(71) [ 271 -186   94  272  -41  260 -102  -14  117 -132  124 -111  160  124
  148   49 -279   54   24  -26   43  106  -55  252]
(77) [ -18  255   67 -127   49  -63  180   58   14  -87  135   45   35 -173
   17   23   22  113 -252  373  141    4  -50  179]
(73) [-358  125 -200  103   64  -53  226  157  -52  -76  354  -45 -128  -39
 -111 -145  -42   13   61  210  -60   69   49 -246]
(71) [-220   79   14    4  123  -31  167  -49  -68  -83  199  -55  101  -47
   -2   43    7  126  -83  119  168 -106   59   53]
(78) [ 227 -197  -89  167   -7   57 -222 -167  -69  -35 -121  160   41   62
  112   54  -77  -48   -2 -205   72  103 -137   43]
(73) [  26  -13 -122   62  -14  -12   62  -51   28  140  104   71  -47  -30
  -27  -38  116  -95   56 -107  -74   73   35 -100]
(71) [-394  235    0  128  235   71   90  -79 -255 -248  190  -81  -96 -200
  261  -11  -37   33  -20  177  258   40 -153  112]
(78) [-177  -30 -140  329  373  -20 -226  -49 -291 -538   50  243  -49    5
  120  125 -380  168  -59  190  393  129 -277  -35]
(78) [ 207 -178 -275 -128  -54 -108    0 -103   38  232 -194  235  110  -62
   -1  -41  142   41  -51 -127  -67   -4  148 -313]
(74) [-467  114   -3 -343   34 -118  193   38 -180   95 -168    8 -262 -161
 -138 -103   33 -138  -62  413  -70  -26   -6 -267]
(78) [-141  224   34  104  105  -69   34   95  -18 -189  231  -34  -83  -48
   -7   55  -48  144  -90  202  124  -21  -44   76]
(73) [-163  189 -338  127  297  -85  -10   85 -297 -417   53  256   75  -29
   94  -36 -222  239  -93  149  237   87 -233  -56]
(77) [  33  -85   61   90  -64   36  -47   28   74  -16   53  -58   23   80
  -67    1    7 -129  109 -121  -78   23  -15  -14]
(74) [ 315  -52  168  -75 -192   -9  -89   33  162   36  -55  -78   65   50
   19  -34   39    3  -64  -86    5   24   77  196]
(73) [ 331   10  303  -34 -312 -139 -344    8  151 -131  102 -192  203   57
   68    7  163  178 -178 -316  275 -149  -48  280]
(78) [-298   33   65   21  140  106   92 -104  -99   26    8  -99   53  -26
   21  150   -6   12   39   50    0 -189  -56    9]
(77) [-116   54 -116 -309   93  -57  164  -82 -148  172 -266  157  -46 -138
   11  -47   65    0  -94  172   -7  -16   40  -98]
(74) [-122   53  138  -57  112   77    4 -117  -90  -34  -58 -165  129  -22
  158   67    8  106    9  -98  169 -157   28  154]
(73) [  94  147   93 -477 -171 -237  -40  -89   -2  305 -248  114  -45 -200
  -44    6  340   91 -288   44   80 -175   -4  -11]
(71) [-109  -97 -106  349   86  159   -3  -11  -33 -130  289 -102  157   81
  133  -17   35   43  272 -388   14  -32  -10   46]
(77) [ 142    3 -107  418  -27  -40 -330  -78  -66 -245  174   41  -26  109
  109   65  -65    0   -2 -283  135   99 -217   31]
(78) [  79   15  123  338   29   75 -180 -144  -52 -237  235 -134   26  121
  130  104 -192   27  -75  -94  255   73 -130  288]
(77) [ 107  -96   34 -133 -134  -98  -77  121   73  -65  -27  -21  135   57
  -75 -117   32   77   -2 -106   49  -33   64  -53]
(78) [ 300  -79  120 -245 -207  -90   35  -28  230  247  -85    4   58  -75
  -52    7  135   66 -201  111  -18  -53  214   11]
(78) [  70  214  143   11  -25   44   16  -70  144  213  171 -103  -17  -91
  -14   55  237 -211   74 -191  -43   19  -81   29]
(77) [ 279 -154  100  110  -22   38 -180   89  169 -152   51  -85  266  142
   52   16  -34  191  116 -329  112  -68  108  110]
(78) [ 335  138   37  -36  -18 -169  -93  -37   83   -7   15  188  -47  -78
    1   10  146  -37 -149  -58  157  152  -23  137]
(73) [ 148   95  177 -159 -152  -90 -262  -35  -17  -24 -146  -35   48  -54
   85    6  156   25 -112 -187  156  -84 -179  130]
(77) [-195  349 -115  415  256 -102  -97  118  -69 -419  592  120   72  -73
  -22   83  111   70   88 -192  270   35 -366  -18]
(71) [ -82  -81  146 -205 -191  -70   51  227  174   96  -69 -179  -95   65
 -219 -119   46  -78  111   83 -230  -69  206 -183]
(78) [ 80 104  43 -80  -1  16 -91 -53 -34 -16 -44 -65  82 -56 143 -22 -15  89
 -84 -52 159  -9 -70  58]
(73) [  -3  -88 -121   94  150  -83  -65  -90  -93  -68  -65  139  -22  113
  -80   47 -108  -26   35  -90   79   63   36 -121]
(71) [   6 -119  -60  330  102  -13 -139  203   23 -417  123    5   29  229
  -94  -12 -272   10  184  -65   10  117   -8  -64]
(77) [-296   22   98  258   -9   82  -18   -7   -3   22  187 -121 -293   28
 -113   95    7 -292  172   47 -196   26 -139  -85]
(73) [ 180  108   -9 -132  -96 -115  -56   15   56   65   -3   94   65 -145
   78  -50  280   76  -79 -158   76  -33  -23   49]
(74) [ 186 -283   27  157 -214   29  -74 -154   59   84  125 -106  194  148
   86   13  159  121   17 -434   36 -147  171  238]
(71) [-208   -6 -197  507  106  -85 -135   26 -163 -398  343   68 -121  123
  -15    4  -85  -56  124 -153   93  124 -151  -64]
(74) [-171  217   -7 -206  111   89  123    4  -58  117   91  -93  166 -139
   70  -86   97   64   61  -91  102  -75 -109  -65]
(74) [ 234  -81    5  289 -112  -78 -287  126   44 -290   39    3 -119  196
    1  -60 -109  -57   89 -208    4  180  -31   96]
(77) [-200 -227 -194  266 -105 -149 -171  249  -13 -180  194   72 -344  164
 -257 -228  -60 -198  309 -133 -174  220    6 -431]
(74) [ -24 -100 -314  160  128  -30  -44   85 -117 -158 -102  297  -88   17
  -11   -3 -139   44   52   98  -96  111  -86 -199]
(71) [ 364  -64  164   21 -163  -80 -196  247  239 -164  -29   64  -55   96
 -142  -23  -81  -34  -16   62  -54  141  -21   93]
(78) [-102   37 -158  279  -57 -105 -224   75 -141 -284  216   73 -111   44
   -7 -138   41 -160  126 -255   63  173 -279 -125]
(73) [ 263 -219   29   82 -216   18   20  200  206 -108    7  -59  -68   90
    3 -128 -161   36  -23  210 -151  154  249   88]
(71) [ -99  -17 -289  418  165   92   57  -80 -101   -6  210  222 -165   45
  -24  158 -116  -18   40   77 -144   89 -147  -36]
(71) [ 289  -35   93 -477 -362 -116   26    3  115  330 -337  -62  -41  -33
  -50 -212  129 -115 -184   65 -129   52  176  -13]
(77) [ 300 -109  183 -172 -422  122   48   33  343  490   29 -230   25    7
  -64 -123  288 -209  111 -257 -343  -19  147   33]
(77) [ -55 -153  -48   88   78  278   22 -139  -64  178 -205   13   -8  -16
  130   25   48 -310  308 -247 -240   60 -106  -43]
(73) [-624  -50   38  -15  317  135  103 -117 -270   12 -160  -68 -101  -15
  -24  119  -28 -138  279   -8  -51 -182  -64 -174]
(71) [ 242 -273   15  304 -281  186 -109  -16  164   81  186 -140   19  175
   32  -13  -88  -53   70 -175 -188   63    8  125]
(78) [ -58  -38   -6  275  104    0  -67  -53  -48 -158  131   56  -99   83
  -46  100  -99  -98   51  -13   44   85  -77   34]
(73) [ -31  -82  298  176 -160  235  -31  -99  135  165  180 -245  -20   66
  -33  176   35 -175   70  -66 -156 -113 -131  227]
(73) [ 468  -57   48 -224 -158 -156 -154  -16  110   44 -349  106  131   67
  -21  -58   92  -83  -93 -203   14   74   93   58]
(73) [  81   28   62  108   96  123 -109 -230 -127  -26   26   54   50  -47
  206  175 -109  170 -193   35  253  -37 -202  313]
(71) [ -70  -66   87  -46 -120 -102  -34  -14   44   46   68 -122   16   53
 -108  -84  179 -153  111 -252    2  -38   94 -107]
(78) [-180    0  177   73 -143  -57  -53  -39   50   87  180  -89 -128   -9
 -167   49  274 -293  117 -182  -95  -66 -112  -40]
(71) [ 290  -41  191 -354  -82   99   88  -19  234  402 -263   53  131 -159
   33   92  273   60  -20  -40 -145 -168  117  143]
(78) [ -68  211  102 -166  -16   39  -33  -12   87  381   81  -92  -76 -153
   -1  -32  407  -90  227 -407  -77 -108  -76 -105]
(74) [-109 -104  -96  -29  184   44 -113 -344 -324    8 -285   91  146  -24
  259  100   44  111  -15 -299  242 -155  -73   82]
(74) [ -99  275   98  183  231   70  -20 -139  -20   78  183   24   -1  -65
   38  340  154  121   -6 -124   71 -220 -192  216]
(74) [-221   56 -115  -86  129 -117   -6  -87 -194   13 -117    8  -89  -18
   38  -70   69    9   68 -144   98  -32   86 -172]
(74) [ 219 -266  112   76 -172  163 -159   64   98 -143  -14 -202  185   98
  190 -143 -134   64  108 -199   59   55   72  131]
(74) [ -26  -39 -203  740  248  102 -174 -214 -209 -452  494   74  141  123
  257  154 -149  135   57 -355  352   93 -224  263]
(74) [-430 -129 -249  580   78 -119  -51   85 -193 -467  381   29 -320  172
 -140  -56 -248 -178  145  132  -23  213  -53 -269]
(77) [ 437   60   49 -219 -169 -293 -160  259  203 -176  -85  107  104   41
 -119 -129   18  190 -191   29  132   70  121   14]
(74) [-242  286   79 -179  218  -40  192   46  -97 -169   13  -33  -40 -193
   55  -10 -114   50 -160  467  202   40  -17   12]
(78) [  53   67    6  273   60  -24  -63  -45   91  -32  263   39 -111   10
  -81   72   35 -212   83  -97   14  162  -78  -75]
(77) [ -49  113   -4  234  151  129  -50  -53  -95 -181  133 -141   50   24
  257  101 -177  295  -48    4  178  -78  -21  233]
(78) [-356    3 -182  156  175 -135  -35  185 -140 -196    5   70 -339  127
 -217 -140  -92 -242  340  -64 -141  184   21 -398]
(73) [ 140   15   43  213   16   87 -174   20  -47 -354  161 -120  177   63
  244  -16 -245  263 -103  -31  301   42 -104  272]
(77) [ -51  289  236 -220 -101   34  118  -18  147  287  127 -117   44 -222
  -38   98  341  -84  -81   40  -69 -178 -144   88]
(71) [  42   97  -13 -207  -28 -172   70  224  110   42  -87  181 -114  -68
 -203   10   81  102  -98  272 -133  -47   52  -87]
(73) [ 242 -111  156    7 -268  -64  -80  282  362   16   71 -100    7   44
 -133  -38  168   10  112  -87 -229  -60  186  -45]
(74) [-104 -386 -215  113  -70   75  -45  -16 -150 -112  -53  -10  129   94
  155 -164  -58  143  151 -237    1  -47  117  -85]
(73) [ -17   -9 -243  208  226  -27  -66   14 -152 -269   23  205   73   72
   34   39 -189  134   18  -25  124   70 -103  -60]
(74) [-121  237  557 -184 -163  -69 -120   20   76  -32  -14 -355 -127  -14
  -68  112  129 -107 -106   80   93 -191  -78  301]
(71) [  73   41  -89 -117  173  -55   26   52  -56 -161 -138  204  117  -60
   17   19 -141  158 -129  217  150   39  -36  -20]
(71) [ 287  -48  -37 -238   -8   92   -6  -11   86  257 -358   55  208   28
   64   54   36  169    7 -157 -139 -148   90   39]
(77) [ -41 -127  -54  -62   18   27   74   51  -14   13 -168   51  -72   46
  -79  -56 -131 -114   62  155 -141   89   71 -124]
(77) [  61 -147 -188  327  128    8 -129    1 -186 -507   62   56  181  203
  139  -48 -375  156  -29  -46  252  144  -46  118]
[ 193  332  325 -184   -2  155  -50 -316   44  271  138 -216  303 -239
  327  130  335  105 -161 -351  362 -188 -192  434] -> (73)
[ 482 -213  141  -92 -193  162 -163  -72  171  126 -128  -80  321   12
  243  -26   76  183  -17 -346   91  -70   68  284] -> (74)
[-263   42  -58 -103  135   -3   36 -167 -168  171 -240   61 -132 -144
   80   66  195 -132   99  -77  -68 -100  -17 -169] -> (71)
[-274  149  -51  -31  185   94   18  -19 -108  142 -107  -32  -80  -51
   21   56   99  -76  234 -170 -134 -108 -107 -169] -> (77)
[  20  -88  136  -46 -314 -184 -170  109   32 -168   48 -212  -78  102
  -49 -217   22  -57  -41  -82   79   48  102  -13] -> (73)
[-102  172    9 -246   19  -68   64   87  -54   -2 -110 -163   15  -12
   35 -165  -10   66   11    2   54  -22  125  -78] -> (78)
[ -49    6   73  285  108  -53 -196 -105  -22 -188  330   -1   67   76
  -80   48   74 -195  164 -404  252   89 -190  -44] -> (71)
[-105 -485 -365  632   77  148 -218   32 -146 -318   -9  -16  -26  434
    1  -68 -371 -144  478 -445 -237  158   57 -290] -> (74)
[-219  107  -66  284  199  -51 -152   36 -255 -489  102    1 -164   32
  146  -64 -222   -9   51   38  256  186 -155   44] -> (74)
[ 224   90   60   21  -80 -123 -119  179  199  -65   99   82   17    3
 -148  -30  163 -127   84 -171  -47   91  -73  -58] -> (77)
[ 136 -191 -356  607  227  160 -260 -193 -181 -229  139  188   58  107
  311   48 -130   53  237 -515  141  186 -147    4] -> (77)
[ 637 -238   67   35 -268   86 -151  126  423  149   -5    0  273   92
   -5   24   55  128   23 -241 -161  -18  140   63] -> (74)
[ 265   57  215 -264 -114  -30  -40  -72  133  208 -140 -103  106  -55
   82   10  189   96 -100 -157   93 -111  144  201] -> (74)
[-364  -60 -197  101   40   -2  190   62 -159 -121    8  -21 -157  -14
   35  -33 -140  100  -34  361 -136  -50  123 -120] -> (71)
[-272 -164  110 -293 -102  -28  327   35   83  244  -54   55 -153  -91
 -355  -25   28 -325  -49  517 -256   19   87 -238] -> (77)
[ 167 -163  -47 -332 -284 -216   -7   53  158  300 -231   42   37   41
 -225 -118  230  -53  -31 -128 -202  -96  239 -299] -> (74)
[-137  436 -173   -2  195 -191  179  -53 -126  -26  217  322 -176 -274
  -63   77  160  -88 -250  341  121  138 -253  -35] -> (77)
[   1 -330   41  167 -259  173 -151 -175   55  258   55 -173   77   81
   74   41  187  -84  180 -453 -172 -179  -14  -31] -> (73)
[-395  284  468 -325   25   62  180  -95   -7  186   10 -321  -96 -197
  -29  155  131  -68 -137  343   76 -262  -51  182] -> (74)
[ 129   74    1   66   15 -104 -173   15  -35 -149  -31  136  -71   33
  -40   34  -44  -45  -70  -15   93  106 -163   47] -> (73)
[  71  315  410 -296    9  -14  125  -20  208  273   76  -99   -2 -161
  -98  227  216  122 -215  211   76 -228   11  320] -> (71)
[  71  -55   41   59 -122  -85  -78  -76   46   94   26   34  -89   15
  -61   18  209 -172   41 -210  -57   14    9    7] -> (71)
[ 302  -96  -29  139  -60   41 -232 -154  -76 -160  -55   44  300  119
  176   61  -63  112 -109 -316  203  -23 -169  258] -> (73)

(275) [ 110 -146  213 -120 -125 -137   35 -118  -96  133 -125   49   24  160
  322  269  541  109 -116   87  186  101 -243  450]
(275) [  56 -103   94  -11   73  -76  -30   19  -17   21 -178   72   70  272
  -66   70  150  -54  -18   51   90  -40  189  -91]
(275) [ -63  111 -327   14  -77  233   90 -149  110 -203  -13 -130 -150 -320
 -143 -113  -86 -110   72 -177   39  -67   43   25]
(275) [ 103    0  103  155 -248   -1  -49   28 -116   -1  124  104  -83 -190
   68 -134 -111  145  -94 -114   -5  103 -238  127]
(275) [ -73 -168   30  179  160   51   71   -1  148 -151 -318  148  125  236
 -112   -5 -149 -203  -86   46 -102 -168  409 -247]
(271) [-166    3 -105    5  284  171    9   17   40 -214 -161  -31  188  269
 -129   14 -262 -143   50  169 -123  -99  444 -336]
(271) [ -13 -124 -220   81   78  -24   70  143  -47 -117 -118   52  -64 -150
 -317 -101 -190 -165   15 -119   38 -115  170 -197]
(271) [   7  -70   88 -239 -234 -279  -68   21  142  214  164   -6  -20   22
  163  240  319  335   31  191  163   38 -320  376]
(271) [ -97    6  -41  -93   93  -44   43  138  165  -81  -14   64   33  108
 -103    4 -220    7  -47  177 -106 -139   94 -103]
(275) [  54 -194  178 -128 -395 -309  130  136   31 -128  -89  244 -312   50
  228  -57  218  289 -185   73  -60   69 -153  355]
(277) [-143  -70  154 -124 -217  -41   17   -3 -190  -39    4   81   75  192
  107   50  155  258  -83  177  122  128  -16   69]
(276) [ 151  118  133   37   80 -101 -232  234   33  110  289   36   74   45
   31  -33 -389  172   17  143 -179   26 -200  -45]
(277) [  88  -15  173 -169   53 -220 -102  208  -76  176   89   22  109  185
  -18  191  144   16  -82  131  167   16 -326  120]
(276) [  32 -132   61  -21 -150 -221   51  114  145  125  -25   92 -224 -117
   -9   11  110   -7  -97  -38   60  -72 -303   58]
(277) [ -69 -110  110  150  -37  123  152 -231 -285   94  -93  151  125   60
  129   21  166   22  -72  -60   -2   68  231   14]
(277) [ 116  215 -132  -37  281  198 -228  -35   52  -38   72 -329   80  -37
   61   61 -137  -99  173   58   -7   51 -135  -56]
(275) [ 137  104 -119 -254  255  -42  -11  -55   -9  231   70 -225   75 -104
  110  261  289  -39   86   83  142  -14 -288  316]
(271) [  69  288    2   43  205  132   17 -235 -215  365  240 -248  153 -316
   76  -89  192 -104  148 -275   17  141  -89   16]
(275) [  -9 -119  113   57    2 -119   99   85  124  -40 -193  205  -20  146
  -86 -103  -59  -23 -131   38  -85 -126  220 -133]
(277) [-121   66  -22 -209 -107   30 -107  -71 -107 -212  -56 -287   20  170
   70   22  359   56  177    5  197  241  100    9]
(271) [ -47 -117   72  116 -165  -49  176  -99 -110   59 -109  103  -51 -182
   31 -134  189   14  -93 -181   48   46   45   44]
(271) [-224  337 -134  -64   54  400  257 -507 -161   -1   36 -294   99 -253
  176 -170  321  -87  127 -242  -32  158  276   50]
(276) [  38 -223 -182  138 -232 -122  184  -10  229   59 -147  126 -300 -464
 -195  -51   86 -137 -112 -263  161 -203 -239  130]
(275) [  77  -94  193  115 -238   14   38  -27  -39   72  -42  241 -124    1
   94   -1    3   76 -249   13   61  -34 -296  100]
(271) [-122  -34   11  118  136   51   -6   70   23   17   22  125  137  151
 -164  -19 -327  -59   -5   87 -133 -116  256 -334]
(276) [ 104  175  121  129  162  149  -40  -83  -79  158   40  -89   55  -67
   32  -69    2 -242  -52 -173   -2   32 -193 -112]
(271) [ 101  156  -92  -15  177   87 -114 -116  -15  117  102 -241   71  -88
   27   53  106  -94  190 -103   39   64  -22   22]
(276) [-158 -393   90   83 -410 -125  244   83   22 -197 -301  350 -309   25
    2    8  105  -32 -321  -11   85  -90 -148   56]
(271) [  64  -87  171  -61 -102 -159    0 -126 -110  262    6  -35   67    1
  218  174  497  104    4  -33  190  132 -197  297]
(275) [ -28   60 -113  -56 -123   55 -106  -34  -61  -69  123 -146   11  -95
  -31   25   41   98  123  -31  137  106  -76   79]
(276) [   1 -154  -98  135  -38   71   53  -67  206  -15 -151   80 -160  -86
  -31  104  -51 -173  -74  -35   22 -174 -118  -16]
(277) [ -46  -50  -28 -115 -294  -87  -43   32   -5  -10  160   -5  -45 -126
   79  123   85  255  -16   86  152   76 -326  313]
(276) [ -24  -71  181  -44  -23 -123   66  -15  -28  235   10  179  122  173
    0  117  158   76 -110   97   72  -65    3   42]
(276) [-257  133 -239 -255  218  171  -90   73   38 -286   45 -201  140  256
  -88   43 -318  120  201  366 -106   -9  359 -290]
(277) [ 122 -136  204 -120   -6  -65  -93   45  -67  -93 -250   83    6  448
  164  183  232   69 -119  247  123   38  -34   96]
(277) [  16  176 -187  -54   94  152  -45 -186  -78  126  224 -247  134 -233
   49  141  116  -30  178 -101   89   75 -125  225]
(275) [ -51   66 -186 -419  -64  -80   17  -17  172    9   46 -149  -63   19
  -19  230  286  155   68  215  234  -71 -187  289]
(271) [ 155  -91    1  -65 -375  -45   30  -70  250  -82  -97   48 -421 -135
  198  141  296  -12 -166  -63  155  -48 -572  459]
(277) [  28  195  144  326 -143  309   11 -371 -194   95  152    1   29 -153
  189 -228   21  -10   39 -335 -142  187  138  -46]
(276) [ -48  377  -86 -223   38  214  -28 -179   64  -34  212 -233   39  -11
   95  -46   28  102  126   56  -51   66   14   87]
(271) [-220   91 -202  201  155  287  217 -110   18 -234 -128   16  -19 -116
 -237 -328 -341 -288   35 -217 -255 -110  565 -462]
(276) [ -45   30   60 -160 -273  -34   31   42  120    3  120  135 -134   25
   46   78  -15  197 -167  171   70  -69 -347  203]
(277) [ -90  283  -81 -315  285   71  -63  132  -28  -68   74 -277  111  129
 -131  -13  -48 -115   73  143   64   16  -55 -194]
(276) [-276  413  -94 -207  174  510   50 -395   12 -180   40 -265  162  300
  128    0   41  -56  143  141 -110   50  406 -194]
(277) [ 149 -161  158   25  -86 -244 -128  266   69   50    8  191  -86  141
  -28   71 -115   86 -114  121   11  -56 -236   26]
(275) [ -73   68 -279 -436  196 -137    3  155  101   96  118 -312   23 -225
  -23  257  117   54   97  249  202  -54 -443  244]
(277) [ -91 -266  155   53 -283 -210  -45  123  -68   28   66  244   65  120
   69   97  -63  352  -69  195   16   53  -12   92]
(275) [ -56   -3   76  104  -47  -27  -57  151  -30  -88   62   99   36   72
 -121 -151 -280   36  -26    0 -101   14  116 -227]
(277) [  50   65  -55   41   17  184  152 -260   21  -26 -186  -69 -104 -144
   94  -64  236 -175  -49 -181   37  -19   17   99]
(271) [ 135 -267  248   32  244 -409  -44  343 -130  362  -74  189  254  106
 -106  141    4    5 -155  156  115  -79 -180  -52]
(277) [ 175 -242  -34 -147 -179 -402  -67  325  317   23  -36  143 -233  -55
  -91  194   29  110 -113  148  150 -178 -453  316]
(276) [ -66  -94   80  136 -156    3  -12   77   65 -124  -71  207  -80  129
 -115 -154 -255   80  -84   47  -83  -65  183 -264]
(271) [ -80  477 -113   39  330  480  -38 -373  -33  -89  147 -345  214   62
   95 -147  -80 -204  275 -158 -257  119  479 -220]
(277) [ -10  178 -149  -36  176  145   20  -77  -30  -48   23 -173   -5  -52
 -100  -81    5 -199  130 -145  -35    8  164 -135]
(276) [  50 -297  293  -76  -28 -490  -12  215 -281  303  -57   93   98  175
   40  135  483   74  -17  -12  203  158  -82   69]
(276) [  47   14  -42   40  -48  110   32 -142   64  -31  -86  -70 -136  -94
   88   34  155 -146  -20 -124   52   -2 -147  102]
(271) [-142 -209  -44 -218   12 -353 -101  420   24 -108   47   73   -3  271
 -170   84 -198  222  101  327  -42  -21  158 -197]
(275) [-230  135 -334   28  -56  154   30  111  195 -329  129  -80 -126 -260
 -300 -274 -544  -23  112  -56 -177  -94  200 -304]
(275) [  -8   56 -128 -395   13 -239  -47  189   32  -21   77 -147  -60   79
 -126   62  194  147  143  141  147   21  -14   84]
(276) [  46  123 -289  -96 -219   36    4  -13  328  -89  137 -180 -391 -491
  -12  -52  -49   -6   48 -131   49  -71 -488  241]
[ 135   17   55   69  111  213   39 -238   91  -63 -294  -12  -81  165
  164   64  196 -231  -87  -36   -2  -64   44   35] -> (276)
[ -80  213 -483 -236  301  117  -47  -51   70  -67  112 -398   42 -176
 -253   12  -31  -94  396  -32   46  -36  302 -145] -> (277)
[  24 -167  233  -56 -608 -256  -30  176   53    0  128  414 -174  110
  -34   -6  -34  472 -256  173  144  -32 -293  244] -> (276)
[  48 -144  307  443 -107  -50  -39  106 -241  161   66  358  184   27
 -157 -181 -300  -14 -181 -182  -60   16   92 -260] -> (276)
[ -52  336  -20 -191  123  156   32  -71   99  -82   21 -204    1   38
  -35 -156   38 -109   21  -19  -22    3   38 -109] -> (277)
[ -16  131 -265  -50  -49  315   21 -159  133 -514 -203 -192 -214   -6
   38 -111  -29 -136   78  -74  -59   22  204   41] -> (271)
[-202  369 -409 -147  304  329  -55 -140  -51 -191  145 -515   97 -184
 -163 -152 -120 -172  395 -120  -42  111  338 -317] -> (277)
[-166 -256  413  170 -253 -235   55  336 -142  -52  -26  560   57  394
 -124 -209 -409  265 -311  216 -188  -40  239 -374] -> (276)
[  -3 -367   40 -114 -239 -398 -118  225   50   30  -34  195   68  226
 -105  259  138  339   21  253  226  -32   35  181] -> (271)
[ -35   58  185 -277  168   53 -256  -57 -365  -32  -46 -278  367  570
  222  306  428  110  146  291  266  307   73   30] -> (277)
[  96  -44  -83 -231 -155 -142  -61   -9   49  -17    2 -141 -130  -49
  116  187  374  125   76   38  218   78 -268  385] -> (271)
[ 240 -324  227  144 -296 -312   16   33   70  111 -213  198 -248  -35
  148   90  427  -42 -166 -191  155   19 -322  326] -> (271)
[-151 -247  -21  -40  -19  -82  136   36  143 -125 -303   93 -156  147
   11   49   77  -63  -69  129  -21 -110  144 -146] -> (275)
[  47 -111  217 -475 -343 -351 -150  131  -77   17  117   25    5  418
  293  407  540  479  -29  394  288  191 -372  596] -> (275)
[-103  352 -246 -235  172  204 -108  -71  -87  -13  259 -395  115 -133
  -89  -30  -39   19  263   14   80  110   -4  -98] -> (277)
[ 104 -131  245    7   29 -165  -48   93 -178  272    0  136  132  131
   68  162  140   61 -144  109  144   20 -263   80] -> (277)
[ -71  259  219 -137  -94  188 -158 -109 -313  -57  160 -193  156  250
  203  -10  192  121   27   58  120  313 -124    0] -> (277)
[  75  -38  189  -54  154 -250  -24  112 -134  161   48   55  191  194
   98   11  106  140   57   82 -122   95  221   38] -> (276)
[-221  147 -209 -312    5  -26   32  -38  314  -16  134 -156    0   23
  -90   60   13  155  180  195  -15 -105  160  -20] -> (275)
[   5  -53    2  -61   21  -80 -136  162    0  -84   48   23   -4  213
  -23   72 -144   93   67  167  -53   15   61  -90] -> (275)
